Here is a tiny trained network, its code and every weight. The questions are about switching its units off for an input and a class, where a switched-off unit gives its printed mean instead of its output.

import numpy as np


def w(rows, s, z=0):
    codes = np.array(rows[::2]) - 128.0
    scale = np.full(codes.shape[1], s)
    scale[-1] = z or s
    return codes * scale


def f(y):
    return y / 2 * (1 + np.tanh(0.7978845608 * (y + 0.044715 * y**3)))


def log_softmax(a):
    a = a - a.max(-1, keepdims=True)
    return a - np.log(np.exp(a).sum(-1, keepdims=True))


def net(x, mask):
    res = np.array(x, float).reshape(1, 8) / 4 @ E
    y = f(res @ A[0][:, :-1].T + A[0][:, -1])
    res = res + np.where(mask, y, B[0][:, -1]) @ B[0][:, :-1]
    return log_softmax(res[-1] @ U[:, :-1].T + U[:, -1])


A, B = {}, {}
E = w([
[192,102,208,186,142,43,80,40,182,119],'x0',
[114,147,100,115,117,165,142,160,131,149],'x1',
[124,134,152,127,131,127,130,118,121,119],'x2',
[122,137,138,124,134,134,130,116,119,124],'x3',
[45,46,146,162,95,226,79,60,171,71],'x4',
[52,208,40,106,129,51,117,53,167,61],'x5',
[75,179,211,3,35,103,83,212,195,87],'x6',
[178,181,83,147,180,181,9,190,131,30],'x7',
],0.0059)
A[0] = w([
[54,63,131,77,136,78,250,92,151,159,56],'neuron 1',
[175,119,93,173,153,159,189,79,59,97,2],'neuron 2',
[231,175,143,117,153,73,152,121,90,141,71],'neuron 3',
[71,74,133,178,83,168,55,68,155,121,76],'neuron 4',
[113,117,85,232,187,132,162,122,129,142,33],'neuron 5',
[101,36,134,114,143,246,129,62,161,105,155],'neuron 6',
[42,113,43,38,161,186,168,183,50,142,126],'neuron 7',
[1,216,54,142,139,51,71,68,101,115,33],'neuron 8',
[194,156,71,123,168,152,61,149,123,28,75],'neuron 9',
],0.0074,0.004)
B[0] = w([
[185,143,204,165,75,228,75,80,176,191,208],'neuron 1',
[99,205,203,60,65,179,225,254,232,62,181],'neuron 2',
[126,130,40,67,172,79,134,190,101,160,180],'neuron 3',
[100,139,41,74,104,17,156,183,80,176,211],'neuron 4',
[118,142,217,32,63,168,166,141,238,10,192],'neuron 5',
[162,179,62,138,164,36,145,158,100,155,253],'neuron 6',
[220,72,136,69,204,92,187,19,140,93,255],'neuron 7',
[45,97,144,199,238,203,221,158,90,165,219],'neuron 8',
[195,134,116,200,127,151,15,88,224,189,247],'neuron 9',
],0.0075,0.0056)
U = w([
[164,65,162,109,189,96,139,32,166,111,215],'0',
[135,129,136,137,147,127,151,66,142,134,228],'1',
[29,207,199,52,62,209,169,217,254,41,84],'2',
[166,125,158,211,120,238,91,43,188,234,91],'3',
[70,83,157,220,219,214,170,180,62,221,165],'4',
[109,175,52,111,140,64,169,173,77,205,2],'5',
[120,118,161,156,151,139,140,78,136,134,145],'6',
[109,131,152,173,125,174,148,107,113,132,161],'7',
],0.0064,0.0056)

Each question gives the input, the list of numbers given to net, and the class t.
The units are the neurons (one row each of A and B). Each row of codes is followed by its name. A weight is (code - 128) times the scale printed after its matrix; where a second scale follows, it is the last column's (A, B and U).
mask holds one flag per neuron, in row order. A switched-off neuron (its flag False) gives its mean, the last column of its row in B, instead of its output. The means were averaged over made-up inputs and are rounded, as every weight is.
A unit's drop is (log p(t) with every unit on - log p(t) with that unit switched off) / (log p(t) with every unit on - log p(t) with every unit switched off).
The circuit of an input: a set's keep is (log p(t) with only the set's units on - log p(t) with every unit switched off) / (log p(t) with every unit on - log p(t) with every unit switched off). Starting from all 9 units, units are removed one at a time, each time the one whose removal leaves the highest keep (on an exact tie, the one counted first), for as long as the keep stays at least 0.8.
circuit, biggest first: the units of the circuit, biggest drop first
unit that matters most: the unit with the biggest drop
top k neurons: the k neurons with the biggest drops, biggest first
drop when u is switched off: that unit's drop, to one decimal
input [-2,5,-5,-2,7,-6,-6,-1], class 5: unit that matters most : neuron 6
input [4,0,-3,6,-6,-1,1,2], class 5: top 2 neurons : [neuron 3; neuron 7]
input [-2,7,4,0,-3,6,7,-3], class 1: top 2 neurons : [neuron 7; neuron 2]
input [-8,3,6,-7,-6,-3,-8,6], class 0: top 2 neurons : [neuron 7; neuron 9]
input [-5,1,0,4,8,-4,7,0], class 5: circuit, biggest first : [neuron 6; neuron 4; neuron 5]
input [-6,-2,-5,-3,7,-4,2,-6], class 5: top 3 neurons : [neuron 6; neuron 4; neuron 9]
input [3,1,1,-5,7,5,1,6], class 5: circuit, biggest first : [neuron 4; neuron 6]
input [-7,-5,1,-2,-3,-3,-5,-4], class 0: top 2 neurons : [neuron 7; neuron 8]
input [5,-2,5,4,-7,8,-5,4], class 4: top 2 neurons : [neuron 8; neuron 7]
input [6,2,-8,-7,8,-4,4,2], class 5: top 2 neurons : [neuron 4; neuron 6]
input [-7,-4,0,4,4,5,5,-3], class 0: top 2 neurons : [neuron 7; neuron 2]
input [-8,-6,8,-6,-2,-8,4,-5], class 0: top 2 neurons : [neuron 7; neuron 8]
input [-6,-5,3,7,8,5,5,5], class 5: drop when neuron 6 is switched off : 0.2
input [-8,4,1,-8,4,-7,-6,-5], class 0: drop when neuron 3 is switched off : 0.0
input [-5,-6,5,-1,8,8,1,2], class 4: drop when neuron 8 is switched off : 0.9
input [-3,6,-5,-8,-3,1,6,-8], class 3: unit that matters most : neuron 1
input [-3,-1,1,-7,2,-4,-8,-2], class 2: drop when neuron 2 is switched off : 0.4
